Below are the code and all the weights of a small trained network. Each question names an input and a class and asks about switching units off, where a switched-off unit gives its printed mean instead of its output.

import numpy as np


def w(rows, s, z=0):
    codes = np.array(rows[::2]) - 128.0
    scale = np.full(codes.shape[1], s)
    scale[-1] = z or s
    return codes * scale


def norm(h):
    return h / np.sqrt((h * h).mean(-1, keepdims=True) + 1e-5)


def f(y):
    return y / 2 * (1 + np.tanh(0.7978845608 * (y + 0.044715 * y**3)))


def log_softmax(a):
    a = a - a.max(-1, keepdims=True)
    return a - np.log(np.exp(a).sum(-1, keepdims=True))


def net(x, mask):
    res = np.array(x, float).reshape(1, 7) / 4 @ E
    u = 0
    for l in range(4):
        y = f(norm(res) @ A[l][:, :-1].T + A[l][:, -1])
        res = res + np.where(mask[u : u + 10], y, B[l][:, -1]) @ B[l][:, :-1]
        u += 10
    return log_softmax(norm(res)[-1] @ U[:, :-1].T + U[:, -1])


A, B = {}, {}
E = w([
[127,127,128,126,129],'x0',
[132,242,156,126,178],'x1',
[126,124,130,125,135],'x2',
[226,114,166,201,144],'x3',
[168,125,235,6,66],'x4',
[129,131,128,130,125],'x5',
[126,127,128,129,130],'x6',
],0.0027)
A[0] = w([
[137,3,113,159,134,42],'L0N1',
[196,59,231,211,168,83],'L0N2',
[214,108,205,200,129,2],'L0N3',
[187,32,94,102,52,103],'L0N4',
[134,123,188,88,101,65],'L0N5',
[139,147,194,104,131,87],'L0N6',
[184,131,182,42,85,60],'L0N7',
[93,150,148,159,75,111],'L0N8',
[124,165,176,155,99,43],'L0N9',
[43,162,98,58,75,114],'L0N10',
],0.0044,0.0013)
B[0] = w([
[51,118,164,183,67,194],'L0N1',
[178,132,2,23,16,226],'L0N2',
[187,153,5,43,81,177],'L0N3',
[55,101,214,174,68,230],'L0N4',
[165,62,202,146,166,166],'L0N5',
[177,139,200,134,143,158],'L0N6',
[163,57,217,173,174,253],'L0N7',
[143,103,115,130,161,123],'L0N8',
[138,173,149,71,162,106],'L0N9',
[234,78,76,17,110,236],'L0N10',
],0.003,0.0014)
A[1] = w([
[31,89,165,122,82,146],'L1N1',
[70,135,155,159,44,97],'L1N2',
[40,120,169,135,89,91],'L1N3',
[150,222,131,102,156,45],'L1N4',
[127,240,131,125,85,143],'L1N5',
[84,211,139,74,176,39],'L1N6',
[65,113,101,38,160,2],'L1N7',
[152,255,121,88,123,53],'L1N8',
[119,84,105,116,62,14],'L1N9',
[27,120,137,98,45,147],'L1N10',
],0.005,0.0017)
B[1] = w([
[189,87,102,199,105,241],'L1N1',
[124,2,118,189,172,157],'L1N2',
[212,97,137,189,134,148],'L1N3',
[117,44,134,178,185,170],'L1N4',
[115,46,100,136,200,185],'L1N5',
[197,66,96,154,154,165],'L1N6',
[149,180,84,75,111,124],'L1N7',
[146,67,120,178,188,208],'L1N8',
[166,88,119,164,163,145],'L1N9',
[177,80,84,190,113,250],'L1N10',
],0.0045,0.0012)
A[2] = w([
[137,70,94,118,10,116],'L2N1',
[122,237,130,79,172,57],'L2N2',
[112,254,180,84,192,169],'L2N3',
[84,218,150,110,157,27],'L2N4',
[161,245,135,109,236,71],'L2N5',
[91,155,197,122,212,107],'L2N6',
[200,40,205,58,91,219],'L2N7',
[8,214,95,254,136,103],'L2N8',
[36,140,22,216,138,250],'L2N9',
[232,168,72,144,104,136],'L2N10',
],0.0039,0.0019)
B[2] = w([
[203,135,81,195,162,175],'L2N1',
[127,69,112,165,107,121],'L2N2',
[116,55,83,213,79,153],'L2N3',
[154,49,132,116,112,104],'L2N4',
[136,51,109,177,90,153],'L2N5',
[122,57,133,165,103,132],'L2N6',
[45,172,57,167,84,245],'L2N7',
[60,140,204,56,83,185],'L2N8',
[185,108,223,77,35,253],'L2N9',
[153,194,100,4,150,152],'L2N10',
],0.0038,0.0035)
A[3] = w([
[121,72,136,132,253,191],'L3N1',
[138,162,112,171,104,205],'L3N2',
[183,104,85,165,64,250],'L3N3',
[112,104,242,72,68,125],'L3N4',
[120,144,34,43,136,67],'L3N5',
[74,148,70,197,107,122],'L3N6',
[76,170,118,161,76,47],'L3N7',
[114,124,98,196,87,161],'L3N8',
[191,164,102,126,140,179],'L3N9',
[151,113,156,133,203,131],'L3N10',
],0.005,0.0011)
B[3] = w([
[143,101,144,182,52,167],'L3N1',
[86,150,138,107,166,153],'L3N2',
[118,178,131,114,176,252],'L3N3',
[29,167,145,129,254,244],'L3N4',
[184,187,96,98,115,151],'L3N5',
[122,127,154,129,176,139],'L3N6',
[112,116,156,137,204,139],'L3N7',
[140,145,170,112,159,178],'L3N8',
[99,133,117,95,82,140],'L3N9',
[112,101,112,154,58,127],'L3N10',
],0.0055,0.0029)
U = w([
[31,155,219,122,214,248],'0',
[176,27,133,248,85,56],'1',
[195,190,50,55,96,64],'2',
],0.011,0.0012)

Each question gives the input, the list of numbers given to net, and the class t.
The units are the neurons (one row each of A and B). Each row of codes is followed by its name. A weight is (code - 128) times the scale printed after its matrix; where a second scale follows, it is the last column's (A, B and U).
mask holds one flag per neuron, layer by layer. A switched-off neuron (its flag False) gives its mean, the last column of its row in B, instead of its output. The means were averaged over made-up inputs and are rounded, as every weight is.
A unit's drop is (log p(t) with every unit on - log p(t) with that unit switched off) / (log p(t) with every unit on - log p(t) with every unit switched off).
The circuit of an input: a set's keep is (log p(t) with only the set's units on - log p(t) with every unit switched off) / (log p(t) with every unit on - log p(t) with every unit switched off). Starting from the 12 units with the biggest drops (on a tie, the unit counted first), units are removed one at a time, each time the one whose removal leaves the highest keep (on an exact tie, the one counted first), for as long as the keep stays at least 0.8.
circuit, biggest first: the units of the circuit, biggest drop first
k most important neurons: the k neurons with the biggest drops, biggest first
top k neurons in layer l: the k neurons of layer l with the biggest drops, biggest first
drop when u is switched off: that unit's drop, to one decimal
input [0,8,-5,-1,-7,-4,-4], class 1: circuit, biggest first -> (L2N7, L3N4, L3N1)
input [0,-3,-5,3,-3,-5,-2], class 0: circuit, biggest first -> (L3N3, L2N3)
input [-1,3,-2,8,4,-7,-7], class 2: 2 most important neurons -> (L0N3, L0N2)
input [7,-6,-8,-8,1,-5,1], class 2: top 4 neurons in layer 1 -> (L1N7, L1N4, L1N8, L1N5)
input [5,6,-6,-8,-1,-5,-8], class 2: circuit, biggest first -> (L0N10, L3N5)
input [-8,-4,0,6,6,-1,4], class 0: circuit, biggest first -> (L3N4)
input [-3,5,-4,4,4,-3,-4], class 1: 4 most important neurons -> (L1N8, L2N9, L2N8, L0N10)
input [-2,-5,-1,7,5,-6,-5], class 2: 4 most important neurons -> (L0N2, L0N3, L2N1, L2N8)
input [8,7,7,-1,6,2,5], class 1: 2 most important neurons -> (L2N9, L2N8)
input [-6,-2,6,7,7,-3,7], class 0: top 2 neurons in layer 0 -> (L0N7, L0N10)
input [0,5,-6,5,-2,1,5], class 1: 3 most important neurons -> (L1N8, L1N5, L1N4)
input [6,-6,2,8,-8,-6,-5], class 0: 3 most important neurons -> (L0N10, L0N1, L2N8)
input [3,4,2,5,-1,1,-7], class 2: 2 most important neurons -> (L0N2, L0N3)
input [-8,8,2,1,6,-4,5], class 1: 2 most important neurons -> (L2N9, L2N8)
input [1,5,3,6,-7,0,-7], class 0: most important neuron -> (L0N10)
input [-8,7,5,-4,5,-7,-7], class 1: drop when L2N9 is switched off -> 0.3
input [-8,7,0,-6,0,-3,3], class 1: drop when L0N2 is switched off -> 0.1
input [4,-1,1,7,-4,7,-7], class 2: drop when L0N2 is switched off -> 0.4
